[ -1  -1   3  10  14  -1  20  -3  21  -9   3   7  10 -22 -11   2   9  13]
Y
[-30 -19  -8  22  12   6  11 -57  21  -2 -21  57 -18 -15   1   3   5   0]
P
[  1  -5   5   3  16   0  11 -31  10   1   1  15  27  -2 -15  -3  10  22]
Y
[ -3  -8 -23  14  14  12  13 -67   6  -4 -36  46 -13  -2  -5   1   3   5]
P
[  7  -4 -11 -14  25  12  33 -89   0 -13 -18  86  13  15  15   0   5  32]
Y
[-11 -16  -4  -3   8  11   7 -31   0  -9 -19  65   5   1   7   3   4   3]
P
[ -8 -18 -11   5  13   9  16 -51  -4   0 -33  49  -5   3   8   0   2   0]
P
[-11  -6  -2   4  16  12  13 -63  10  -3 -17  48  -5  -2  -9  -1  10   2]
P
[ -7  -9 -10  20  16   0   9 -15  40 -11  -3  -1   7 -21 -30  -3  15  17]
U
[-13 -14 -17  17  39   3  20 -78  29  -3 -17  54  -3  -4  -7  -4  19   6]
Y
[-15 -22 -12  -8  13  -2  19 -83   9   1 -15  58 -15 -14   5 -10   6   4]
P
[  4 -15 -16  14  22   8  20 -72  30 -16 -19  54   1  -7  -6   2  16   4]
Y
[ -6 -11 -30   6   4  10   5 -50  -3  -2 -22  28  -5  -1  -9   2  -1  -3]
P
[-11 -15  -9  11  22   5   4 -61  22  -7 -10  28  -1  -9 -10  -3  10   5]
Y
[ 11  14  -5   0  33   5  26 -44   6 -15   6  30  13  10 -21 -16  16  34]
Y
[  1 -10 -23  -6  20   3  18 -88  10   8 -20  69  -9  -1   2  -4   4  12]
P
[-12  -5 -17  -5  11   4  14 -65  -1   0 -19  53  -1  -4   9   1   9   4]
P
[ -6 -11  -8   2  29   6  21 -82  11 -11  -5  60   7   7  47  -7  13  23]
Y
[-11  -3 -20   9  30  10  10 -87  27  -7 -14  50  -9 -11 -28  -7  12  15]
Y
[ -2  -2 -12 -21   6  11  19 -52  23  -6  -6  25   3  -7  -3   1  -6   2]
Y
[-18 -15 -12  10  13   3  11 -43  22  -1 -11  34 -10 -10   7  -7   3  -2]
P
[ 11 -18   1   7  26   5  31 -41  22 -14   9  32  24   4 -12   2  18  40]
Y
[ -3 -29  -5 -20  15  -6  10 -30  14  -4 -14  14   5   0 -12   8  11   7]
Y
[-24 -12 -10   4  17   3  19 -80   6  -1 -30  52 -18   6   9   1  10  -6]
P
[  1 -21 -15 -11  19   5  23 -66 -19 -10  -4  28  10  12   3  -8  15   5]
P
[ -1  -4 -20 -40  23  11  15 -56  -1  -6 -10  45   1   1   4  15   7  25]
Y
[ -4  -1  -4   6  17 -15  15  -1  21   1  -2  10   4  -7  -1  -3   6   8]
U
[-13 -23 -23   2  19   2   8 -75  -7  -7 -32  46  -9   9  -3   8   7   1]
P
[-20 -12 -22   1  18  21   7 -94  20   0 -31  61  -4  -1 -12  -9   0  -3]
P
[-10  -8 -12   9  13  -2  10 -40  13  -5 -13  51 -11  -9  -2 -10   0   0]
P
[-18 -19  -7  10  11   5  13 -60  11   5 -29  61 -13   0   5   0  -1   4]
P
[ -7 -20 -12  17   3   1  13 -37  23  -2 -14   5   0 -14 -26  -1  11  15]
Y
[ -3  -8 -11   2  16   8  12 -63  13 -24 -13  33  -2   2  -3  -3  10   6]
Y
[ -8 -15 -11  -2   8   4   9 -68   5   3 -25  49 -13   0   8   1  -2   3]
P
[ -6  -9 -17   4  21  16  34 -77  11   3 -16  72 -10  -5  -2   3  -7  16]
P
[-14 -10 -16  -6  19  12  27 -94  10   0 -23  74 -14  -4   6   6  -9  -5]
P
[ -6  -6 -16  -1   3  10  15 -77  -7   2 -16  47  -4  -3   8   4  12  -3]
P
[ -2 -11  -8 -10  24  13  24 -84  -2 -15 -21  85   1   2   4  -2   3  18]
P
[ -6  -6 -16  -1  23  15  15 -92   1  -1 -18  52  -5  -3   2 -23  12  -2]
Y
[-12 -14 -10   4  20   4  13 -49   8   0  -9  42  -3  -8   1  -2   5  -5]
P
[-11 -16 -12  18  14   4  23 -47  40  -8  -6  26  -2 -11  -5   1  13  13]
Y
[-15 -10 -10  24  14   4  18 -20  51  -8 -15   0   6 -13 -19  -4   9  17]
U
[ -4 -18 -13   5  13  30  20 -69  17  -6 -13  77   2  -5 -22  -1   6  11]
Y
[ -5  -5 -10  -2  21 -12  13 -65  -1  -7 -12  35  -2   6   7 -12  13   7]
P
[ -8 -13  -8   6   3   1  17 -61  13   2 -23  62  -8  -3   0 -20   4   4]
P
[ -7  -4  -8  15   7  -4  -2  16  30   3   8 -24   4 -11 -18  -5  11  -3]
U
[  2 -16 -16  -6  27  27  22 -79 -10  -5 -11  60  10   8   1 -13  11  27]
Y
[ -5  -5  -8  10   9  11  12 -52  14  -5   2  24  -1  -3  -3   1  10   8]
Y
[ -5  -9  -6   1   9  -7  14 -22  32   3 -14  39  -6  -6  -7   0   5  -5]
P
[-15   5 -12   4  17   7   6 -57   1   4  -6  32   0  -1  -1   8   0  -9]
P
[ -16  -10  -24   -1   19    4   20 -111    8    4  -39   85  -11   -8
    6    4    7   -4]
P
[-13  -7  -9  -6  14  11  12 -46  18  -1 -12  45  -5  -7  -2   4   3   5]
P
[-16 -10 -14   3   5   9   6 -69  18  -3 -23  58 -10   1   7  -2   5  -4]
P
[ -1   2 -19  -2  25  26  13 -63  11  -5  -7  12   5  -1 -14  -2  13   3]
Y
[ -9 -21 -17  -9  13   9   4 -68   8  -3 -15  66 -13  -8   6  -5   3 -11]
P
[-17 -11 -22   5  18   7  23 -79  17 -16 -29  64 -15 -11  11  -2   9 -14]
P
[-19 -19 -11   5  13   4  -5 -65   3   6 -11  57 -24  11   8  -1   6  -1]
P
[-13  -4 -22   7  23   9  -3 -53  11  -3  -4  37 -10  -6   6   1   2   4]
P
[  1  -4   0   2  12   4   9 -33  -5  -9  -3  25  10  -6  -9  -5   8  23]
Y

[-21 -15  32 -10  -4  -7 -31  20  -3  41   1  -1  -3  19  12 -11  18  -9]
<19>
[-11 -25  -6   8  16  11   2 -13  -1  -1  -3  -8 -13 -11  -9   8 -10 -20]
<30>
[-21  -6 -30  14  -6  -3  15   3   8  43  -4  -1   2  -2   2  -2  18 -28]
<19>
[ -7   4  20 -13  -7   1  11   2  -2 -23  -2  -8 -13  19   9   4  11  -2]
<40>
[-28 -25   4  12  -5   4   4  16  -7  23   3   0  -9 -10 -29   2  30 -15]
<40>
[ -2   7   0  -1 -12  -7  -8   5  -1  13   9   1   8 -28  15  -7  21   2]
<43>
[-18 -13  -8   3 -20  -6  25  10  -5  14  -3   3  -3 -10   7  -6  22 -14]
<34>
[  3 -15 -15 -23  -6   2  12   2  -6 -26  15  -6 -11   1   2   1  -2   7]
<30>
[-15 -18 -15   9  -3  -4  23 -10   3  -9  -4  -9   4   3  -7  -6   1  -8]
<34>
[-11 -20 -25  -4   7 -10 -12 -10  16 -27  -3  -2  13  -1   8   4 -10   4]
<30>
[ -3   6   4 -10 -31   9   2   7 -10  -4   9  -7   5  -2  -9  -8   5  13]
<40>
[ -2 -16   7 -13  -5   9 -20  -4  -1  -4   6   8  22 -12 -33   2   7 -17]
<19>
[-10 -11   4   2   6  -6  16  37  -6  17   6 -15   2   3   1  -6  24  -7]
<40>
[-24  -6   0   8 -14  -5  -7  20   5  52  -7   3  -9   2   0  -6   6 -27]
<19>
[-12   1  -7  -7 -21   2   7   3   3 -15   7   6  -1 -10  -9   1  17 -11]
<40>
[  8   9 -17  -1  -1 -10  34   9   2 -33  -3 -14   0  -2  18   2  28   0]
<19>
[-21  12 -27   2 -14 -10   9  -5  15   0  10   2 -12   0  16   5  12 -11]
<19>
[-10 -15  -4  -1 -16   6  15  13   5  24 -10   0  -1  -3  -6 -12  27  -6]
<40>
[-51  -5  -8  -1 -13   6   3   5  28 -16   0  17  17 -11  18 -19  39  -9]
<19>
[ 34   4 -11 -12  -9  -1  12 -24  14 -63  -4  -6  -1   0  79   3 -14  10]
<41>
[-34   4 -14   9 -12  -1  21  21   4  35   3   6 -11  -3  19  -5  30 -16]
<19>
[-31 -15  -2   1   4 -12 -13  -1  15 -48   0  -7   5  -3  21 -18  12  -8]
<34>
[  9   8   3   2 -14  12  -4  -1  -1  -1  -1 -17  -5   1   0  -2  13  -3]
<40>
[-39  -8   6 -15 -46  -6 -34   2  -7  14   1  -2 -20  -4  39  -6  12  -5]
<40>
[-62 -12 -10   4   5 -17  11   5  -3 -33   4  -8   2   7   3  -8  21 -22]
<19>
